Below are the code and all the weights of a small trained network. Each question names an input and a target symbol and asks about switching units off, where a switched-off unit gives its printed mean instead of its output.

import numpy as np


def w(rows, s, z=0):
    codes = np.array(rows[::2]) - 128.0
    scale = np.full(codes.shape[1], s)
    scale[-1] = z or s
    return codes * scale


def f(y):
    return y / 2 * (1 + np.tanh(0.7978845608 * (y + 0.044715 * y**3)))


def softmax(a):
    e = np.exp(a - a.max(-1, keepdims=True))
    return e / e.sum(-1, keepdims=True)


def log_softmax(a):
    a = a - a.max(-1, keepdims=True)
    return a - np.log(np.exp(a).sum(-1, keepdims=True))


def net(x, mask):
    ids = ['βγδεζλμσψω'.index(c) for c in x.split()]
    T = len(ids)
    res = E[ids] + P[:T]
    u = 0
    for l in range(2):
        q, k, v = (res @ M[l].T for M in (Q, K, V))
        z = softmax(np.where(np.tri(T) > 0, q @ k.T / 4**0.5, -1e9)) @ v
        res = res + np.where(mask[u], z, O[l][:, -1]) @ O[l][:, :-1]
        u += 1
        y = f(res @ A[l][:, :-1].T + A[l][:, -1])
        res = res + np.where(mask[u : u + 16], y, B[l][:, -1]) @ B[l][:, :-1]
        u += 16
    return log_softmax(res[-1] @ U[:, :-1].T + U[:, -1])


Q, K, V, O, A, B = {}, {}, {}, {}, {}, {}
E = w([
[159,63,172,74,169,81,120,178,111,166,130],'β',
[110,137,71,127,162,136,124,118,92,106,99],'γ',
[77,101,122,172,30,166,135,125,106,14,84],'δ',
[58,156,74,38,179,166,133,112,99,152,84],'ε',
[156,181,109,157,120,180,55,109,47,113,137],'ζ',
[83,48,119,87,138,166,173,106,16,92,165],'λ',
[24,138,154,87,169,109,175,117,239,166,141],'μ',
[48,126,33,68,144,132,114,163,160,134,143],'σ',
[104,93,72,99,162,154,195,38,143,171,248],'ψ',
[128,121,96,219,135,122,134,93,102,55,122],'ω',
],0.013)
P = w([
[192,121,131,169,145,246,94,135,220,162,171],'0',
[72,107,117,155,156,76,112,140,93,144,117],'1',
[121,109,110,88,109,173,188,189,136,70,160],'2',
[78,104,128,148,156,74,103,115,102,157,102],'3',
[153,147,120,91,117,143,167,154,143,47,151],'4',
[71,87,119,150,147,75,103,116,104,141,115],'5',
[173,167,126,83,116,138,159,129,144,58,124],'6',
[82,91,112,146,149,72,100,116,98,150,132],'7',
[192,193,130,83,119,134,153,107,136,62,118],'8',
[100,107,98,155,161,86,95,117,88,148,145],'9',
],0.011)
Q[0] = w([
[133,81,211,128,144,8,92,155,163,162,81],'L0H0',
[146,91,158,93,236,74,181,188,113,203,202],'L0H0',
[151,137,155,163,97,85,98,178,3,100,143],'L0H0',
[170,199,196,101,184,98,172,123,216,140,67],'L0H0',
],0.0046)
K[0] = w([
[151,109,165,102,126,48,91,177,161,113,127],'L0H0',
[151,79,137,142,255,91,169,196,121,141,162],'L0H0',
[190,154,149,136,72,157,123,165,64,104,90],'L0H0',
[121,154,148,57,120,101,157,158,168,121,137],'L0H0',
],0.0067)
V[0] = w([
[55,136,3,88,190,104,203,71,60,90,110],'L0H0',
[101,83,144,101,107,141,40,220,118,133,58],'L0H0',
[38,183,133,115,172,105,158,152,228,165,124],'L0H0',
[202,16,115,175,105,75,111,161,62,173,146],'L0H0',
],0.0058)
O[0] = w([
[39,108,57,103,123,166,237,150,77,133,24,255],'L0H0',
[145,39,125,62,53,190,2,114,78,90,110,117],'L0H0',
[165,73,62,178,98,82,188,126,140,162,246,210],'L0H0',
[131,122,186,119,179,93,96,54,74,92,41,188],'L0H0',
],0.0064,0.0024)
A[0] = w([
[2,142,80,136,158,77,189,164,111,166,113,141],'L0N0',
[76,100,89,113,122,94,44,182,91,164,75,3],'L0N1',
[122,93,199,144,199,86,123,109,169,220,161,196],'L0N2',
[154,73,187,65,168,96,91,134,95,102,84,194],'L0N3',
[83,202,133,109,183,58,141,251,152,118,47,97],'L0N4',
[192,128,89,179,129,225,105,138,202,163,116,165],'L0N5',
[163,209,157,215,105,135,125,155,181,120,160,66],'L0N6',
[43,79,149,153,163,152,98,48,179,120,108,214],'L0N7',
[156,162,165,130,143,113,84,153,144,153,160,112],'L0N8',
[125,160,89,135,34,169,43,162,153,165,156,156],'L0N9',
[51,130,106,133,71,135,103,179,66,78,69,45],'L0N10',
[193,80,118,45,133,195,198,196,180,94,137,210],'L0N11',
[125,157,105,120,205,111,158,104,73,131,65,169],'L0N12',
[140,63,110,189,89,130,163,178,89,139,111,156],'L0N13',
[56,115,192,111,157,78,149,131,99,208,96,120],'L0N14',
[114,99,111,185,218,114,67,106,103,205,173,192],'L0N15',
],0.007,0.0028)
B[0] = w([
[218,94,147,126,151,92,31,26,114,115,49,254],'L0N0',
[107,180,133,204,143,145,196,113,95,132,157,159],'L0N1',
[145,125,28,146,186,92,77,101,90,94,142,203],'L0N2',
[158,138,70,132,178,103,156,44,168,139,99,218],'L0N3',
[51,136,157,107,156,198,149,155,35,71,214,152],'L0N4',
[212,127,64,126,85,165,134,204,141,96,152,139],'L0N5',
[177,178,129,209,139,92,115,193,181,89,177,128],'L0N6',
[143,171,75,144,162,166,117,182,18,109,145,181],'L0N7',
[130,80,98,166,148,108,106,98,188,134,163,131],'L0N8',
[132,3,118,116,127,121,91,190,236,130,65,126],'L0N9',
[193,94,92,170,212,64,80,105,161,153,106,164],'L0N10',
[137,200,142,22,193,103,206,122,97,114,177,208],'L0N11',
[123,60,86,141,59,80,119,158,208,85,170,190],'L0N12',
[102,211,131,135,175,202,45,145,89,123,191,150],'L0N13',
[116,102,71,198,122,180,124,178,120,89,168,184],'L0N14',
[137,61,91,173,156,156,31,145,111,129,118,200],'L0N15',
],0.0058,0.0082)
Q[1] = w([
[127,108,72,201,139,25,64,90,106,193,100],'L1H0',
[22,107,85,115,172,149,63,190,3,78,153],'L1H0',
[170,114,117,132,126,78,118,108,185,183,88],'L1H0',
[183,45,200,129,188,79,112,106,221,94,113],'L1H0',
],0.0059)
K[1] = w([
[227,158,102,92,156,175,142,171,167,79,193],'L1H0',
[132,50,68,154,157,255,52,211,104,109,169],'L1H0',
[172,119,196,91,146,103,149,104,185,118,154],'L1H0',
[156,202,239,94,81,121,145,169,143,151,66],'L1H0',
],0.0058)
V[1] = w([
[147,181,95,61,163,73,243,119,166,176,128],'L1H0',
[167,3,71,34,127,189,73,171,175,174,126],'L1H0',
[70,95,149,77,34,106,174,211,155,81,116],'L1H0',
[97,120,135,249,100,120,140,253,218,164,239],'L1H0',
],0.005)
O[1] = w([
[92,1,160,135,86,63,107,100,239,42,57,107],'L1H0',
[216,155,157,98,77,156,155,122,161,90,164,247],'L1H0',
[119,122,107,39,81,58,78,99,79,124,150,11],'L1H0',
[138,178,179,152,142,112,150,72,84,169,158,172],'L1H0',
],0.0091,0.014)
A[1] = w([
[152,186,94,67,95,151,156,203,157,106,155,167],'L1N0',
[175,133,128,170,128,158,122,160,187,86,138,75],'L1N1',
[145,117,163,97,145,124,124,154,187,138,161,77],'L1N2',
[137,142,82,111,106,116,151,89,73,117,132,53],'L1N3',
[168,86,126,129,4,51,60,89,157,106,99,22],'L1N4',
[120,170,100,169,162,184,165,146,111,119,184,62],'L1N5',
[122,70,103,158,135,87,83,88,171,107,65,107],'L1N6',
[112,50,102,99,104,44,87,108,139,64,117,91],'L1N7',
[1,132,179,64,136,169,168,161,95,161,182,162],'L1N8',
[123,78,107,78,184,87,150,153,142,148,113,182],'L1N9',
[125,160,153,194,72,131,41,133,108,107,87,254],'L1N10',
[134,140,185,64,86,58,121,84,78,153,144,92],'L1N11',
[118,136,55,166,185,131,62,146,136,135,76,164],'L1N12',
[70,160,186,152,131,37,118,83,73,183,120,33],'L1N13',
[132,194,97,121,93,170,100,161,82,147,165,165],'L1N14',
[162,129,196,107,97,145,223,102,111,153,167,58],'L1N15',
],0.0081,0.0041)
B[1] = w([
[71,89,155,216,137,152,174,90,110,109,145,198],'L1N0',
[133,66,135,94,90,131,210,140,96,171,122,210],'L1N1',
[126,164,86,152,183,87,108,134,25,189,79,148],'L1N2',
[126,127,123,116,177,89,73,162,197,144,113,142],'L1N3',
[82,158,228,84,149,227,40,148,187,188,141,134],'L1N4',
[92,120,178,63,62,146,134,178,144,166,93,251],'L1N5',
[126,152,175,84,84,161,79,211,224,231,48,158],'L1N6',
[127,104,113,37,101,87,119,145,62,163,108,152],'L1N7',
[203,92,198,169,3,190,134,166,173,142,172,142],'L1N8',
[107,172,104,203,107,103,90,115,79,79,133,164],'L1N9',
[122,58,84,106,196,79,122,139,121,133,178,145],'L1N10',
[202,95,91,126,56,41,140,158,180,84,56,144],'L1N11',
[143,120,121,166,80,155,97,176,105,117,187,169],'L1N12',
[97,74,120,60,24,134,134,137,17,191,113,149],'L1N13',
[113,113,120,127,190,34,180,123,177,107,106,177],'L1N14',
[88,224,116,177,91,143,54,166,127,129,69,188],'L1N15',
],0.0067,0.015)
U = w([
[173,127,173,97,22,203,177,199,128,123,139,184],'β',
[133,127,85,168,254,88,152,54,103,19,170,254],'γ',
[164,86,72,64,134,10,188,161,107,131,61,141],'δ',
[130,103,202,33,85,146,87,144,157,187,78,91],'ε',
[142,210,167,112,175,149,85,132,132,161,57,58],'ζ',
[131,118,56,143,52,137,44,217,111,136,118,99],'λ',
[147,95,194,132,25,113,122,81,80,150,83,75],'μ',
[206,169,158,115,84,121,68,150,186,64,108,88],'σ',
[100,90,222,202,181,142,68,101,173,168,57,116],'ψ',
[81,78,157,90,135,130,115,120,47,218,138,68],'ω',
],0.0051,0.0049)

Each question gives the input, a string of symbols that net reads in full, and the target symbol t.
The units are the heads (4 rows each of Q, K, V and O) and the neurons (one row each of A and B). Each row of codes is followed by its name. A weight is (code - 128) times the scale printed after its matrix; where a second scale follows, it is the last column's (O, A, B and U).
mask holds one flag per unit, layer by layer, with each layer's heads first. A switched-off unit (its flag False) gives its mean, the last column of its rows in O or B, instead of its output. The means were averaged over made-up inputs and are rounded, as every weight is.
A unit's drop is (log p(t) with every unit on - log p(t) with that unit switched off) / (log p(t) with every unit on - log p(t) with every unit switched off).
The circuit of an input: a set's keep is (log p(t) with only the set's units on - log p(t) with every unit switched off) / (log p(t) with every unit on - log p(t) with every unit switched off). Starting from the 12 units with the biggest drops (on a tie, the unit counted first), units are removed one at a time, each time the one whose removal leaves the highest keep (on an exact tie, the one counted first), for as long as the keep stays at least 0.8.
circuit, biggest first: the units of the circuit, biggest drop first
unit that matters most: the unit with the biggest drop
top k neurons: the k neurons with the biggest drops, biggest first
top k neurons in layer l: the k neurons of layer l with the biggest drops, biggest first
input ψ β δ λ β δ, target ψ: circuit, biggest first : L1H0, L0H0, L0N10, L0N5
input δ μ β β β β ψ β, target δ: unit that matters most : L1H0
input β ω β σ ε ψ ψ ε ψ, target δ: circuit, biggest first : L0H0, L1H0, L0N4, L0N15
input β ψ ω ζ λ μ ζ ψ, target β: top 2 neurons in layer 0 : L0N3, L0N2
input β σ μ ε β γ, target β: circuit, biggest first : L1H0, L0H0, L0N2, L0N15
input λ β β β β σ, target λ: circuit, biggest first : L1H0, L1N12, L0H0
input β β ψ β γ λ, target β: circuit, biggest first : L1H0, L0H0, L0N2, L0N15
input ψ β σ ζ, target ψ: circuit, biggest first : L1H0, L0H0, L0N2
input β ψ β ψ, target β: circuit, biggest first : L1H0, L0H0, L1N5, L0N15
input μ γ β μ β ψ β μ, target μ: top 3 neurons : L1N13, L0N6, L0N0
input ε ω σ λ ε γ μ λ, target ε: top 2 neurons in layer 0 : L0N11, L0N0
input ψ β ψ γ μ ψ, target ψ: circuit, biggest first : L1H0, L0H0, L1N6
input δ ψ γ δ, target δ: top 3 neurons : L0N10, L1N14, L1N11
input μ λ β ψ μ ω β ψ β β, target μ: circuit, biggest first : L1H0, L0H0, L1N13, L0N5
input ψ β β γ β β μ ω, target ψ: top neuron in layer 0 : L0N11
input μ γ ψ ζ μ β μ ψ β ω, target μ: circuit, biggest first : L1H0, L0H0, L1N13, L0N5
input ω σ γ ψ ω ψ, target ω: top 3 neurons : L0N6, L0N0, L1N13
input λ γ β β μ λ μ ψ μ, target δ: top 2 neurons in layer 0 : L0N0, L0N7
input σ ψ δ σ β μ λ β ω ψ, target σ: top 3 neurons in layer 0 : L0N9, L0N0, L0N5
input ψ γ λ ψ ψ ψ λ, target γ: unit that matters most : L0H0
input β ζ δ β ζ ψ β, target δ: top 2 neurons : L0N0, L0N3
input μ β β δ λ λ, target μ: top 2 neurons in layer 1 : L1N13, L1N11
input ψ β δ μ, target ψ: top 3 neurons : L1N6, L0N11, L0N0
input λ ψ β ω δ λ μ β ψ, target γ: top 4 neurons in layer 0 : L0N3, L0N10, L0N11, L0N4
input σ β β ζ, target σ: top 3 neurons : L0N9, L1N11, L0N5
input μ β ψ λ μ, target γ: top 3 neurons in layer 0 : L0N0, L0N3, L0N4
input β β β β λ ε ψ μ β, target ε: top 4 neurons in layer 0 : L0N3, L0N7, L0N14, L0N15
input β β ω ε β ω β β σ γ, target β: top neuron : L0N2
input δ β σ β μ β μ ψ μ, target δ: top 2 neurons in layer 0 : L0N0, L0N3
input γ μ ψ γ β β β λ, target γ: top 2 neurons : L1N5, L0N0
